In the rows, 128 means zero.
Each row is followed by its class number.
[138 175 145  96  92 127 111  92 129 170 123 116 119 189 216 186 106 123
  95 120 113 146 106 158 173 138 126 150 136 127 108 107 101 127 126  91
 129  94 173 152 105 123 106 148 151 176] | 6
[145 163  97 103 107 203 154 107 100 150 108 148 143 114 121 201 125 102
 102 165 130 154 159 133  91 128 174 102 102 113  96 113 112 137 115 148
 136 100  77 154 138 109 129 125 142 136] | 6
[152 165 141  94 111 147 141 118 140 173 142 115 124 182 200 164 114 100
  51 111 102 144 116 138 156 116 112 143 174 118 117 118 121 121 124 112
 121 111 206 158 129 123  84 136 145 197] | 6
[141 161  96 114 104 201 150 107 102 148 109 145 140 108 131 199 130 105
 105 167 129 160 166 142  99 129 173 110 101 110 103 116 113 133 115 146
 141  93  81 152 139 116 137 130 136 144] | 6
[141 163 153  59 184 111 135 117  79 168 134  87 145 128 112 137 115 128
 120 112 110 125 117 108 192  91 142 142 156 158 143 165  93 108 176 109
 118  91  99 117 111  92 115 150 216  97] | 2
[143 162 178  70 159 112 136 131  91 168 123  94 138 126 120 167 139 134
 147 115 117 129 107  97 189  79 142 159 150 174 156 156 107 135 166 118
 116 103 111 109 134 101 118 159 207  99] | 0
[134 156 162  48 162 105 145 141  96 159 141  95 143 137  99 148 123 113
 144  88 112 112 100  86 164  86 135 137 151 163 148 135 106 103 165  88
 109 115 153 120 124  81  91 143 237 125] | 2
[149 175 165  73 158 111 141 122  92 160 129  97 135 132 130 166 123 132
 160 115 128 115 103  89 178  75 137 150 133 169 153 154 102 130 169 112
 122  86 102 109 126 105 114 167 209 103] | 3
[149 153 132  82 118 143 156 104 140 178 134 124 107 205 207 181 127 123
  62 110 115 136  91 155 142 108 108 130 154 117 112 112  87 123 111 119
 128 100 156 153 123 128 114 137 150 172] | 3
[156 141 107 106  97 173 152 109 100 140 111 124 128 101 118 202 165 108
  91 149 128 161 158 173  85 135 169  98 119 140 122 147  97 150 125 151
 143  90  72 152 133 122 142 122 161 130] | 9
[131 163 153  71 182 105 131 105  78 180 126  93 144 124 102 144 112 137
 151 123 113 126 121 101 205  95 132 143 146 156 154 174  91 107 177 106
 114  94 106 114 117  93 136 161 210  81] | 9
[143 172 138  95  99 132 104  98 127 161 129 108 104 201 230 194 111 119
  84 124 119 135 100 157 171 135 117 150 141 118 115 110 103 132 129  84
 130  97 168 161 115 129 109 150 154 173] | 7
[147 159  99 115 102 200 148 113 101 150 101 137 132 110 138 193 121  93
 108 179 126 150 167 134  95 130 172 100  94 110  98 121 113 139 125 146
 142  97  79 154 141 123 117 128 149 138] | 5
[137 172 138  73 128 129 132 100 124 185 124 122  91 182 211 161 125 118
  26 110  86 138 116 145 155 121 135 129 165 112 121 108 110 117 110 103
 131  94 167 157 105 148  94 156 155 197] | 0
[155 163 135  96 128 147 136 115 140 179 136 116 114 185 200 164 117  99
  48 108 101 148 117 130 150 102 112 132 175 125 110 114 121 120 131 102
 133 103 192 149 130 129  77 137 156 207] | 4
[146 155 100 122 109 184 122 102 114 134 109 131 108 105 133 199 154 122
  67 153 139 156 134 144  79 137 187 111 125 129 133 112 116 130 141 147
 155  81  98 165 143 145 133 135 144 137] | 1
[143 135  98  79 102 183 151 110 118 159 101 142 110 100 102 209 152 111
  86 149 123 139 139 175  47 126 185 114  98 124 116 110 113 122 119 151
 141 107  74 161 133 123 130 127 209 138] | 9
[147 165 173  74 153 111 130 125  98 166 128 101 132 126 121 176 129 139
 151 115 125 129 113  87 201  79 141 153 142 176 156 152 106 142 165 117
 116 101 101 101 126 101 122 163 207 107] | 0
[138 146 162  37 162 108 151 139  93 164 135 101 147 133 103 151 133 119
 138  97 106 110 116  79 175  89 141 135 156 166 143 134  95 111 162  91
 109 111 134 118 126  90  95 155 224 121] | 0
[147 152 110 123 101 173 143 105  92 141 105 129 135  94 114 211 170 120
  90 150 130 169 139 159  91 126 166  94 112 141 119 135 101 150 129 142
 145 100  58 152 136 130 130 129 173 143] | 4
[142 153 106  77 104 186 164 113 107 146  97 139 131  99  99 197 164 101
  90 152 120 133 138 175  59 123 190 104 119 125 114  99 113 123 112 150
 132 105  76 159 134 121 120 132 200 132] | 8
[142 165 141  80 128 126 127 104 127 182 136 114  82 184 204 160 119 120
  34 108  93 140 113 150 144 117 126 128 165 122 118 113 107 106 114 114
 138  90 177 163 109 145 104 147 160 202] | 9
[139 157 102  76  99 187 159 116 120 166  96 141 130  91 105 202 168 112
  82 141 118 141 139 174  63 120 189 111 109 123 108 106 115 132 114 152
 130 103  71 155 125 130 124 133 192 128] | 6
[151 149 140 101 122 141 140 118 133 173 147 112 103 186 203 166 110 102
  44 111 100 142 123 139 139 113 108 143 169 117 127 135 118 124 134 104
 127 104 207 164 133 122  91 143 153 197] | 9
[145 153 107  72  98 191 160 118 117 163 100 145 129  85  97 205 157 107
  86 145 122 146 139 173  46 120 189 112 110 117 107  95 107 134 115 153
 130 113  77 159 133 113 121 128 195 144] | 6
[143 159 136 100 116 140 147  95 130 160 133 119 119 197 209 191 115 120
  72 116 121 144  94 149 147 109 111 130 142 125 117 104  91 130 119 117
 129  95 164 158 128 126 125 130 144 175] | 3
[144 179 137  93 103 132 102  96 120 166 123 107 103 203 232 188 111 119
  83 124 115 137 107 156 173 135 120 145 136 117 109 103  99 132 122  89
 133 103 162 160 112 132 105 150 156 184] | 7
[146 146 100 113 114 174 140 111 115 129 103 137 120 112 135 188 162 106
  84 147 129 146 125 150  63 134 183 109 119 120 125 118 110 120 129 132
 158  77  99 165 156 138 127 151 146 140] | 3
[144 154 165  41 163 111 156 144  87 161 144  91 144 134 104 134 125 106
 138  92 109 106  96  91 159  80 141 142 161 161 141 139 101 106 168  97
 113 112 125 116 126  80  97 146 223 115] | 2
[153 166 150  32 175 123 129 136  95 156 123  88 134 132 146 145 140 142
 137 111 109 129 120  90 190  91 161 138 159 179 134 151  91 108 158 125
 134  77 104 111 122 103 125 149 180 101] | 0
[136 179 139  80 124 126 145 104 125 184 131 127 102 183 202 155 127 118
  35 102  88 142 103 149 143 118 123 129 165 114 115 105 115 117 107 113
 119  92 165 164 103 139  99 149 144 197] | 6
[144 150 100  86 102 189 160 110 116 141  94 150 123 102 104 205 155 109
  93 152 124 138 134 168  56 123 194 106 100 120 114 105 109 139 124 158
 141 106  64 161 136 120 124 129 197 137] | 3
[151 165 135 103 125 145 139 114 136 174 136 113 112 186 198 174 116 107
  47 108 108 152 110 137 149 105 112 137 172 128 117 117 121 123 137 109
 133  97 187 152 127 129  87 134 158 202] | 4
[158 149 134  94 118 136 137 112 138 171 144 111 107 186 204 167 112 100
  45 109 104 137 131 135 144 119 110 137 163 122 123 134 125 118 123 105
 127  93 206 156 125 129  90 137 153 198] | 9
[144 157 102 116 108 174 133 108 113 144  95 144 124 104 129 202 163 118
  74 149 133 164 134 149  73 126 175 101 120 136 123 122 114 133 132 138
 157  80  90 153 143 144 134 137 161 143] | 4
[148 179 148  49 156 110 119 123 107 158 123  89 132 127 134 153 123 139
 140 124 128 127 116  95 193  97 158 139 144 181 150 154 101 120 178 130
 132  68 112 113 116 109 121 151 196  96] | 5
[139 148 104  78  99 193 154 123 118 147 100 145 121  95 109 197 165 106
  79 143 125 139 132 172  47 114 188 115 116 122 112 104 121 126 111 156
 139 111  77 163 133 121 121 116 202 139] | 2
[146 152 102 122 108 173 123 109 126 137 102 138 109 108 142 193 152 115
  62 145 135 161 141 152  83 145 179 115 119 121 130 125 131 133 125 136
 157  73  91 162 145 132 132 134 148 142] | 2
[147 180 146  65 172 118 116 124  86 162 119  90 135 133 129 155 127 150
 151 122 128 141 106  87 199  82 146 138 147 180 135 150  96 112 178 127
 135  83  89 107 123 100 134 153 194 105] | 4
[149 154 102 115 114 182 129 109 111 147  90 139 127 103 128 199 164 116
  78 148 134 159 132 141  66 121 170  98 126 135 119 115 114 129 132 134
 160  86  87 155 148 150 128 133 159 140] | 4
[156 157 101 122 106 185 133 107 116 123  97 138 116 109 146 205 155 108
  80 148 139 149 140 140  74 130 177 105 123 131 119 122 120 142 131 137
 157  73  91 165 144 142 130 139 146 147] | 3
[157 156 133  97 114 154 135 114 138 161 151 105 100 188 204 170 112 103
  40 113 107 140 112 145 143 120 123 145 177 123 122 120 118 121 136 118
 124 102 196 162 122 122  78 130 149 194] | 1
[138 172 133  85 126 130 134 102 131 183 124 125 100 179 194 159 129 124
  24 106  94 147  99 146 138 107 129 127 163 124 114  96 108 113 125 109
 142  88 166 160 116 151  94 150 157 203] | 4
[149 162 106 120 111 171 128 105 120 130 101 140 117 111 148 199 161 117
  86 150 136 157 138 145  76 135 182 104 122 128 126 116 108 136 131 142
 162  70 101 165 150 142 135 143 143 144] | 3
[149 176 141  57 170 125 112 131  98 156 136  83 123 133 138 142 127 146
 145 116 113 126 105  92 190  96 158 136 162 174 149 144  96 100 171 126
 131  96  97 115 118 106 123 156 189  89] | 1
[145 158 105 115 102 182 139 109 121 144  99 143 129 104 128 202 158 113
  80 146 135 161 145 145  79 132 171 114 125 124 122 117 120 138 124 141
 149  79 101 157 143 136 136 135 138 139] | 6
[139 171 143  92  90 131 108  91 135 174 125 117 111 190 220 187 109 129
  80 118 109 140 103 154 173 136 127 148 136 121 110 104 102 122 117  93
 135 102 178 152 107 129 107 150 152 183] | 6
[140 146 112  78 106 190 153 108 110 147  96 147 121  93 108 214 165 111
  86 151 121 151 142 165  74 123 200 116 109 127 106 102 111 134 113 156
 139 104  70 157 137 122 123 121 190 147] | 0
[140 179 136  76 128 125 139  98 127 180 129 118  94 190 207 155 131 123
  36 110  94 136 104 147 149 124 132 125 168 114 120 104 117 108 113 105
 131  83 174 164 109 138 100 156 150 187] | 8
[144 162 100 111 104 178 126 110 118 143 101 137 128 103 140 192 155 117
  73 140 132 158 143 141  77 139 172 107 128 121 126 117 122 127 119 131
 154  80  98 161 144 142 131 145 136 140] | 6
[149 176 149  53 169 118 133 126  97 150 126  94 137 140 145 142 127 143
 144 119 111 123 109  95 188  86 157 140 148 174 137 149  90 109 170 130
 141  77 114 118 123 107 125 154 187 102] | 3
[142 154 148  85 109 140 151 113 142 180 136 121 108 194 207 174 115 116
  59 113 120 139  90 152 133 106 109 137 160 120 117 106  99 133 119 128
 123  97 163 155 122 127 112 127 144 173] | 5
[155 160 141  97 114 140 144 113 144 173 140 118 105 184 208 165 110  91
  47 116 103 140 110 139 151 120 117 139 170 118 117 123 122 128 128 109
 122  99 186 158 123 130  80 138 154 193] | 5
[159 155 139  96 117 141 135 117 138 158 143 108 119 189 206 166 116 111
  42 117 103 132 114 141 156 116 118 131 165 121 106 118 125 117 137 110
 118  92 203 160 125 127  84 145 149 191] | 8
[138 144 103  84 103 191 155 112 114 162  98 147 127  94 102 209 161 115
  89 151 126 144 128 166  55 111 181 106 104 127 111  95 111 125 117 152
 141 117  65 157 139 127 124 118 210 148] | 4
[137 170 159  68 184 108 139 109  69 163 122  91 162 129  98 134 119 136
 138 131 110 122 116 107 215  92 147 136 155 158 143 160  90 111 186 114
 108  91 100 113 116  99 131 169 205  77] | 8
[138 134 107  77 106 187 158 112 118 153 103 144 124  93  98 207 158 110
  88 142 122 142 136 174  45 121 185 113 101 130 113 110 114 123 113 150
 135 109  87 167 137 119 126 114 207 138] | 9
[142 172 170  67 166 108 128 128  86 167 124  97 132 132 129 166 137 136
 147 117 121 130 120  88 196  83 148 147 150 171 160 153 100 139 167 114
 116  95  99 105 127 110 125 174 202 100] | 0
[148 151 101 117 107 175 135 104 125 134  98 141 112 108 134 201 159 114
  85 149 136 152 135 154  69 137 180 111 121 124 128 120 111 128 125 136
 162  75 103 162 146 135 131 142 152 144] | 3
[156 150 111 119  98 181 146 108  90 132 121 118 119  94 122 203 165 113
  77 149 130 158 143 165  75 128 174  96 126 136 126 128  96 153 128 154
 138  97  59 157 127 132 127 127 154 138] | 1
[153 158 120 108 101 174 141 106  99 143 104 127 134  96 123 204 168 115
  92 146 126 168 145 164  94 141 175 100 120 138 113 126 104 146 116 148
 141  97  71 157 130 129 129 121 160 143] | 6
[140 154 106  81 105 180 159 117 110 148 104 139 125  90 110 195 162 109
  81 140 120 142 128 171  55 123 197 114 103 124 113 106 108 129 119 153
 134 102  70 163 130 119 127 124 200 133] | 2
[145 157 107 120 100 175 136 105 121 141 101 143 116  99 137 198 151  98
  78 153 138 154 144 144  69 136 178 106 118 123 128 125 122 139 127 131
 152  69 103 157 138 148 122 142 146 145] | 5
[148 170 175  53 157 111 128 127  94 163 123  95 134 131 129 176 139 136
 147 119 129 131 114  99 197  84 150 161 150 177 154 156 107 135 160 124
 116  89 109 106 131 101 117 158 211 102] | 0
[139 172 133  80 128 136 130 103 121 171 142 109  87 179 206 155 127 121
  17 104  88 138  96 148 137 117 138 126 168 119 121 101 106 106 123 110
 131  96 166 169 109 149  89 147 153 194] | 1
[157 163 144  97 124 144 136 122 134 165 147 109 109 184 218 159 110 100
  45 111 105 142 115 144 145 117 123 140 170 121 120 124 123 125 131 115
 125  96 193 162 120 125  89 129 154 194] | 2
[151 170 168  67 157 111 138 123  97 163 127  88 145 147 116 169 133 138
 150 119 133 117 110  96 192  81 144 146 142 176 154 144 112 133 174 120
 112  89 115 107 125 107 123 168 209  87] | 8
[141 156 110 116 101 178 129 111 127 139 103 134 112  97 142 196 149 103
  75 146 135 159 134 151  69 132 178 110 117 124 125 114 124 137 125 136
 153  77  94 166 153 137 118 136 145 151] | 5
[136 183 143  78 124 130 141 102 130 181 129 128 104 184 197 157 123 116
  33 101  94 148 104 144 151 115 130 131 164 117 114  99 123 120 111 117
 125  93 170 160 112 138  98 141 143 202] | 6
[136 176 142  92 103 136 107  92 119 166 137 101  93 189 235 178 110 121
  77 117 107 134 101 154 160 133 136 138 142 124 120 108 100 123 130  86
 134  97 173 158 106 128  99 143 150 178] | 1
[159 161 135  97 118 144 133 120 140 163 148 107 109 189 218 167 118 106
  39 112 114 149 116 142 154 119 122 145 165 123 117 129 125 123 125 119
 128  92 194 160 128 121  91 133 147 195] | 2
[138 174 127  77 125 138 130 102 125 170 137 119  88 187 209 153 125 115
  26 108  93 135 109 144 134 118 132 129 176 115 122  97 113 108 117 114
 129  94 172 168 108 144  86 139 146 199] | 1
[146 172 136  85 129 128 124 100 123 174 133 113  92 192 211 165 124 119
  41 118  98 140 105 157 157 125 119 136 160 112 117 107 104 117 115 105
 135  89 147 164 111 148 103 149 148 192] | 7
[142 151  96  88 103 198 155 116 110 154 104 129 111  97 110 203 161 109
  81 148 119 140 136 172  53 123 188 107 119 125 119 102 108 128 127 159
 138 113  65 161 129 130 118 116 195 128] | 1
[147 152 145  70 123 141 144 105 140 183 132 127 109 198 202 190 125 130
  50 113 120 145  99 145 152 111 121 136 160 125 114 104  93 130 108 124
 122  94 159 149 124 126 120 135 144 164] | 0
[146 151  99 116 101 190 121 107 119 133 111 135 109 105 140 199 157 118
  59 154 137 148 141 150  76 130 180 107 135 131 131 117 110 129 123 142
 154  84  96 162 138 152 132 141 144 134] | 1
[147 152 145  68 119 145 149 111 138 171 132 128 106 200 208 191 125 123
  55 108 116 145 103 144 150 108 119 138 160 127 113 101  95 135 110 126
 123  94 159 150 127 123 118 126 140 179] | 0
[135 150 159  60 155 122 148 130  89 152 148  96 146 129  95 145 129 106
 145 100 105 106  96  96 168  84 138 144 166 160 148 139  91 101 174  87
 107 124 143 122 128  93  84 154 219 112] | 1
[139 167 137  79 101 127 107  95 120 172 113 114  94 190 232 188 121 128
  67 125 108 139 108 155 171 135 136 149 142 124 119 119  98 126 119  95
 136  98 161 150 110 129 114 160 163 176] | 0
[149 158  92 101 102 198 139 119 100 140 108 130 131 122 130 202 131 105
 104 176 136 150 158 150  89 130 165 112  94 108 105 113 105 138 125 148
 143 102  80 161 150 111 124 128 151 143] | 7
[149 159 135  81 119 139 135 111 143 172 137 117 107 204 214 180 121 121
  50 109 118 135  92 158 147 115 104 145 168 113 122 101 101 127 105 119
 122 101 149 158 130 130 122 134 144 170] | 7
[148 155 112 115 102 176 145 105  93 133 110 120 134  99 125 198 177 117
  87 151 125 157 141 173  93 134 180  94 118 130 117 137 108 135 119 140
 140  90  71 157 134 134 129 146 159 130] | 8
[134 155 159  52 161 116 153 133  87 159 150  94 137 131 105 141 128 114
 134 100 106 104 106  89 169  81 136 141 168 157 151 138  91 105 176  98
 107 113 136 120 126  90  95 149 215 117] | 1
[144 161  96 113 107 203 149 102 105 153 106 147 132 112 133 205 126 111
 106 171 130 160 164 133  96 130 177 113  94 109 100 109 108 140 120 153
 145  97  83 155 144 107 140 125 134 144] | 6
[142 177 143  79  99 134 115  97 130 180 122 116 105 188 233 178 112 122
  75 113 107 137 112 153 161 135 129 145 146 119 112 108 103 128 116  92
 133 100 169 153 107 125 106 147 154 185] | 6
[158 163 136 105 120 142 143 110 139 164 136 112 105 189 219 165 116  99
  63 113 100 138 110 142 154 123 121 137 156 120 121 126 115 123 125 104
 134  97 192 158 130 127  85 143 149 198] | 3
[140 164 142  85 102 133 115  94 119 170 120 114 102 185 232 181 115 123
  73 117 108 138 117 149 168 135 130 141 143 124 120 113 101 130 118  89
 137  96 163 152 106 132 108 147 155 189] | 0
[139 173 174  78 152 110 137 127 101 173 128  97 131 122 125 162 123 124
 158 122 120 122 109  96 182  77 137 150 139 168 161 157 107 139 172 114
 115  97 116 107 125 105 113 160 211 102] | 5
[153 165 131  91 114 140 137 110 138 170 136 119 117 189 198 172 118 109
  48 117 101 145 113 135 149 114 125 136 166 123 119 109 117 123 134 112
 132  99 194 156 126 130  85 138 160 199] | 4
[142 151 103  69 106 187 161 116 112 146  95 141 128  98 103 196 169 106
  84 151 113 134 133 181  56 121 196 106 118 122 107 104 112 122 118 152
 131 109  73 160 136 118 119 132 204 127] | 8
